[-19.7 -56.2  -6.6 -11.8  -8.9   5.1   1.5  -3.3   1.4  -3.3  17.5  10.3
  15.3   6.3  15.7   8.3   0.4   1.2  -0.2  26.2   0.4  25.4]  2
[ -2.6 -38.0   2.2   9.5  10.8 -17.0  -2.3  10.6   0.9  -3.6 -16.5   4.5
 -11.5   5.9   9.4  -8.8   7.2  -1.5   7.5  40.8  14.6 -17.6]  0
[ 21.6   0.9 -11.2  -9.3  -8.3  -6.7   7.3   7.3   2.1 -20.3  15.2  -0.1
 -14.1  -1.9 -19.7  28.0  -3.6   5.4  24.5   4.3 -11.5  12.9]  3
[ -3.4 -62.4  -2.6 -18.9  -4.1  19.1  18.8  -5.5  -3.6  19.8  13.1   0.6
  20.4  -0.5   4.5  16.9  -2.1  -5.2  -0.2  -2.9 -13.7  13.7]  2
[ -6.0 -46.8  -6.8 -18.2 -15.1  11.4   7.0  -7.3  -0.2  18.0   7.4  11.0
   7.5  -4.8  20.1   6.6  -3.1 -12.8   3.8   8.6  -5.8  19.4]  2
[ 12.4  32.4  -3.0 -13.9 -15.3  14.0   6.2   7.2   4.4 -19.2  -3.3 -20.3
 -24.3 -23.1 -36.8  12.7   5.0   4.7   0.0 -26.0 -24.4  -9.3]  3
[ 47.2  21.6 -13.6   1.9 -10.5 -25.8 -16.2   1.1  -2.8  21.3   0.7  44.7
 -22.2  20.1  10.5   8.9  -8.3 -19.5  -5.2  25.5   9.0  16.9]  1
[ 26.0 -23.6  -4.6  -1.7  10.0 -14.0   9.7   0.1 -11.2  -0.7  17.2   3.7
  -2.1   5.2  10.4  15.4  -1.7  -3.4   8.1   0.1  19.1   7.8]  1
[  1.7  23.8  -8.9  -4.9   0.4  -0.3   1.8  11.8  10.1 -31.7   4.6 -12.8
 -10.3 -11.2 -24.0  15.6   1.4   4.6  11.6  -1.5 -16.6  -5.3]  3
[ -9.2 -49.5  -7.3  19.8  16.2 -31.9  -4.5  -1.3  -8.6   1.3   4.4  23.9
   7.3  14.4  17.2 -10.1  -1.0 -11.8  19.7  80.1  14.4  -3.2]  0
[ 10.8   1.9   1.1 -10.0  -5.5 -12.0   0.8 -10.5  -7.7   6.0  19.7  10.6
   9.3 -10.1  19.2  17.8  -7.4  -4.7   2.2 -11.0   2.1   9.2]  1
[-24.7 -47.0  10.8 -18.8  23.5  29.3  26.0  18.8  12.1 -56.1  15.4 -85.9
  -2.2 -57.0 -62.3  17.6   4.7  51.6   3.2 -92.4 -23.7 -37.1]  3
[ 12.0  -5.2  -6.2  -3.4  13.8 -11.5   6.8  -6.4 -11.6   2.2  13.0  21.6
   9.0 -12.3  11.9  22.8   0.7 -11.5   7.2   8.2   0.5  15.4]  1
[  0.6 -10.7 -17.2  -9.4  11.2 -12.8  15.4  10.1  12.8 -23.5  11.0  -3.2
   5.5  -1.4 -22.0  32.8   7.5  -2.3  26.3  13.9 -15.4  14.4]  3
[-18.8 -55.2   6.7  14.2  30.2  -7.9   5.2  13.0   2.9 -12.6   4.2 -11.4
  13.4   7.9  -8.3 -19.3  10.2   3.9  14.6  34.3  11.7 -13.1]  0
[ 21.5  15.0 -20.8 -18.0  -6.9 -17.6  11.0   5.5   4.1 -15.4  11.4  13.7
  -5.6   2.0 -16.9  19.2   3.5  -3.6  22.6   6.2 -19.5  20.3]  3
[ -0.5  18.6  -2.7 -13.7   9.6   0.4   5.6  13.2  12.6 -30.2   1.8  -9.1
 -16.7 -20.4 -37.8  16.3   3.2  15.2   7.7 -27.8 -22.1 -18.1]  3
[  8.2 -88.3  -2.7 -19.6   2.9 -16.7  12.1   4.1   0.0   7.2  24.9  26.5
  14.2  26.3  26.3  21.6  -8.4  -3.8  20.0  33.2  -3.8  35.2]  2
[ 17.7  19.9 -17.9 -11.5  -9.5  -7.2   9.8   5.7   9.1 -17.8  11.3   4.9
  -7.3   2.8 -22.6  22.5  -0.3  -3.1  16.5   0.4 -21.8  17.4]  3
[ -1.2   0.4  -7.3  -6.4 -35.6   6.1  -5.6  -4.1   5.8  20.6  -5.8  32.9
 -14.4  17.8   6.5 -16.2  -3.2  -7.1  -8.8  27.3   7.2  15.8]  2
[-20.6 -50.2  -8.4  10.8  15.3 -11.7   4.5   8.4  -0.4   3.7  -6.1  10.7
  11.3  -0.8   6.4  -6.8   1.4 -16.3   8.7  62.6   9.5 -18.5]  0
[  3.9 -42.1 -20.2  -3.3  12.7  -4.2  13.4  -0.1 -12.7  -3.1  38.1 -10.2
  14.7 -20.1  -3.9  26.9  -1.8   8.3   9.9  -8.5  -8.1  10.2]  1
[  3.1 -77.5  -7.3  -5.4  -5.6 -16.0   3.0  -2.2  -5.8  -0.9  25.5  34.0
  18.2  21.5  38.8  15.8  -6.5   1.8  20.5  47.1  10.4  46.4]  2
[-18.1 -47.1   3.2   6.7  13.3  -3.4  -2.5  10.6  -1.8  -0.1  -8.8 -10.8
 -11.1 -17.0  -0.6 -14.2   5.6  -0.9   2.2  18.4  11.3 -32.2]  0
